In the rows, zero is written as 128.
Group, then class:
[135 114 155 131 111 107 122  81 117 198 141 102 117 154 100 145 126 114
 132 168 119 129 167 132 154 112  45 108 153 155 127 132 138 157 131 125]
<20>:S
[139 105 127 135 114 118 135  42 128 211 131  34  79 144  97 154 117 100
 100 155 118 123 152 126 166 110 120 109 157 160 128 132 126 141 126 138]
<17>:B
[146 108 152 124 105 122 144  92 109 224 138  65  80 164 108 148 134 111
 115 167 132 128 166 129 155 127  34 102 155 127 109 124 142 184 156 144]
<20>:G
[137 130 115 150  97 120 100  97 120 200 124  51 103 115 104 176 123 105
 103 169 124 138 153 120 161 112 150 111 152 165 144 123 141 150 151 140]
<17>:F
[153 150 136 107 138  96 128  96 121 210 161 109 103 160 102 138 135 100
 111 147 124 120 154 133 166 109  95  98 174 111 118 110 141 159 158 136]
<18>:X
[137 125 143 123 102 122 120  91 115 186 141  79 122 145  94 140 117 105
 113 146 119 110 155 143 150 123  33 109 137 181 120 141 146 157 131 135]
<20>:S
[152 132 129 116 129 120 144  59 128 201 164  88 108 160  85 131 147 106
 109 150 103 128 171 133 133 122  54 104 145 149 105 120 149 151 119 130]
<18>:H
[142 118 129 116 103 125 144 117 101 196 139  82 105 163  97 153 129 118
 117 160 120 116 163 134 145 116  51 123 141 150 133 144 140 148 138 143]
<20>:Q
[130 128 143 135 104 123 108 103 102 209 132  86 119 140  96 152 116 115
 126 142 120 123 162 149 147 121  40 104 150 141 107 127 132 153 155 151]
<20>:S
[147 106 141 131 109 120 134 130 124 186 135  92 100 164  96 141 116 117
 136 171 124 124 169 115 155 137  28 107 158 168 110 158 140 151 117 134]
<20>:Q
[143 121 121 122 113 133  99  72 112 210 116  44  99 122 108 160  93 107
  84 164 126 116 162 123 156 119 115 122 152 150 131 122 142 153 153 135]
<17>:F
[136 109 129 130 118 103 118  47 136 203 153  45 105 154  96 152 118 132
 133 181 113 131 171 109 164 102  90 101 150 158 134 143 153 157 107 142]
<17>:B
[143 125 125 132 115  93 123  35 130 207 151  32 103 130  40 147 116 108
 106 166 120 131 179 116 162 110 121 112  89 145 135 132 157 158 129 127]
<17>:T
[144 136 129 127 128 105 132  39 135 209 180  83  95 126  96 137 130  97
 101 131 113 130 160 152 137 121  87 112 149 120 123 115 146 134 127 132]
<18>:H
[136 115 138 132 126 105 125  50 133 180 148 100 102 159 107 165 119  98
 111 172 123 123 178 119 163 111  63 107 131 185 152 127 148 171 112 135]
<17>:T
[143 115 128 129 117 110 114  30 133 219 158  27 102 155  81 154 112  92
 108 174 108 137 189 112 160 112  73 101 148 149 129 139 139 176 117 133]
<17>:T

Group and class of each row:
[134 138 129 114 126 126 132 136 134 122 127 147 127 131 128 107 141 110
 152 113 126 115 112 127 131 110 128 134 103 127 133  95 140 179 126 131]
(40):jb
[119 133 130 131 117 122 133 118 136 149 143  98 141 137 125 121 125 105
 123 137 127 156 119 131 137 139 125 113 115 117 122 179 128 145 155 132]
(44):Fz
[122 135 133 130 125 139 122 121 123 118 139 105 155 108 115 109 130 125
 137 112 124 101 156 129 132 133 133 120 122 121 121 176 133 133 124 144]
(44):Fz
[124 134 130 124 110 154 132 121 130 126 138 154 126 120 105 111 127 122
 126 123 129 124 153 134 118 125 125 120 121 130 123 169 127 125 126 146]
(44):Fz
[123 122 126 132 129 155 131 122 117 129 143 133 139 142 110 128 141 110
 131 131 131 123 126 131 116 127 126 111 126 122 127 157 123 138 154 149]
(44):Fz
[118 140 131 124 130 171 124 122 126 112 137 153 159 109  94 134 146 122
 130 113 134  78 142 112 132 136 132 133 121 129 132 164 115 124 150 144]
(40):Sz
[120 139 120 133 141 164 131 124 122 130 134 170 129 109 116 115 140  96
 133 137 118 114 155 130 132 139 131 130  88 107 123 214 127 118 113 141]
(44):Fz
[130 140 134 117 112 122 130 111 139 118 128  99 158 113 117 140 131 118
 127 114 126 108 111 123 127 119 130 123 148 142 137 142 121 141  85 144]
(40):jb
[113 124 129 123 129 155 133 114 129 139 140 125 150 121 112 121 124 119
 130 131 126 130 144 128 139 137 143 135 139 127 133 147 126 129 132 135]
(44):Fz
[129 126 130 131 118 135 131 132 147 126 140 115 136 122  98 140 136 100
 116  99 127  93 123 122 115  99 134 107 113 115 128 126 125 144 114 136]
(40):Sz
[122 108 130 129 126 121 135 112 144 141 152  61 152 111 109 114 124 115
 115 119 128 141 165  92 132 124 127 106 158 118 138 197 117 146 118 144]
(44):jt
[125 136 124 130 127 147 131 120 134 141 152 104 139 142  94 117 138  93
 129 142 125 144 108 127 141 118 125  93 139 115 138 153 125 142 167 138]
(44):jt
[113 141 121 125 125 152 133 128 145 116 129 142 150  99 100 126 138 126
 126 116 128  83 139 121 129 127 133 144 142 129 138 116 124 128  99 130]
(40):jb
[127 134 128 116 119 139 136 140 156 122 139 135 153 113  94 130 128 129
 129  88 131  87 135 120 131 123 134 136 117 120 133 143 127 129 116 130]
(40):Sz
[130 133 115 119 132 146 135 131 127 129 145 130 129 123 114 111 124 105
 123 130 117 131 164 119 136 128 126  97 134 107 134 185 120 133 124 145]
(44):jt
[126 131 137 127 100 133 129 131 138 124 139 123 155 127 103 132 140 118
 128 116 124 105 124 120 123 116 133 134 120 126 137 121 131 130 126 131]
(40):jb
[118 128 132 119 120 131 132 127 129 134 142 116 153 120  93 137 135 119
 133 113 132 116 140 123 130 130 142 105 115 122 127 148 141 128 126 129]
(40):Sz
[130 135 125 150 135 145 141 127 130 140 142  90 134 121 112 129 124 104
 113 122 126 129 148 110 133 124 119  82 134 106 132 195 120 138 136 143]
(44):jt
[128 130 129 125 123 157 136 127 138 123 128 144 144 123 119 131 133 113
 129 121 122  92 116 120 128 115 126 132 128 130 130 104 126 130 114 144]
(40):jb
[123 147 122 118 120 136 138 124 147 138 136 142 142 136 104 145 140 104
 136 130 136 118  95 111 134 126 132 116 117 117 136 132 124 143 122 120]
(40):jb
[119 132 139 116 116 143 123 113 145 117 130 113 172 115 107 132 120 137
 122 107 122  76 141 127 139 128 136 135 148 129 130 161 120 134  88 147]
(40):jb
[129 137 126 139 133 140 137 121 125 144 160  75 139 146  99 116 141  94
 119 115 126 159 122 121 136 126 127 101 130 108 133 192 129 138 186 146]
(44):jt
[128 134 133 117 120 139 134 119 144 126 141 125 144 118 115 133 138 111
 131 104 120  93 132 131 124 118 135 122 116 119 131 148 128 135 119 127]
(40):Sz
[123 139 135 116 112 125 129 124 159 125 132  94 166 110 103 128 120 137
 122 113 127  93 116 123 135 127 133 162 137 134 134 128 130 134 113 130]
(40):jb
[ 87 139 133 135 127 172 136 121 130 133 139 140 148 124 114 120 126 117
 122 128 123  94 147 134 135 136 131 128 125 122 124 175 126 125 123 125]
(44):Fz
[123 135 126 126 130 157 129 111 123 132 149  87 153 123  92 123 129 123
 121 115 119 121 139 128 126 133 132 103 135 119 135 179 115 142 139 167]
(44):jt
[121 143 120 125 128 153 136 121 136 133 170 113 151 120 100 120 122 114
 121 122 116 112 152 132 143 138 132 122 124 117 134 217 125 135 140 139]
(44):jt
[119 141 126 133 127 149 135 120 137 160 155 129 128 118 118 108 121 112
 128 131 122 129 148 124 133 126 134 118 136 120 130 165 122 129 122 136]
(44):Fz
[113 128 117 135 133 124 133 124 129 123 144 123 126 129 136 110 128 108
 141 124 122 145 145 129 129 124 123 124 124 118 138 159 135 136 138 136]
(44):Fz
[125 137 139 114 111 142 124 125 150 134 131 121 165 132 119 128 113 121
 129 118 146  82 100 128 128 130 130 140 135 131 125 177 121 141 108 128]
(40):jb
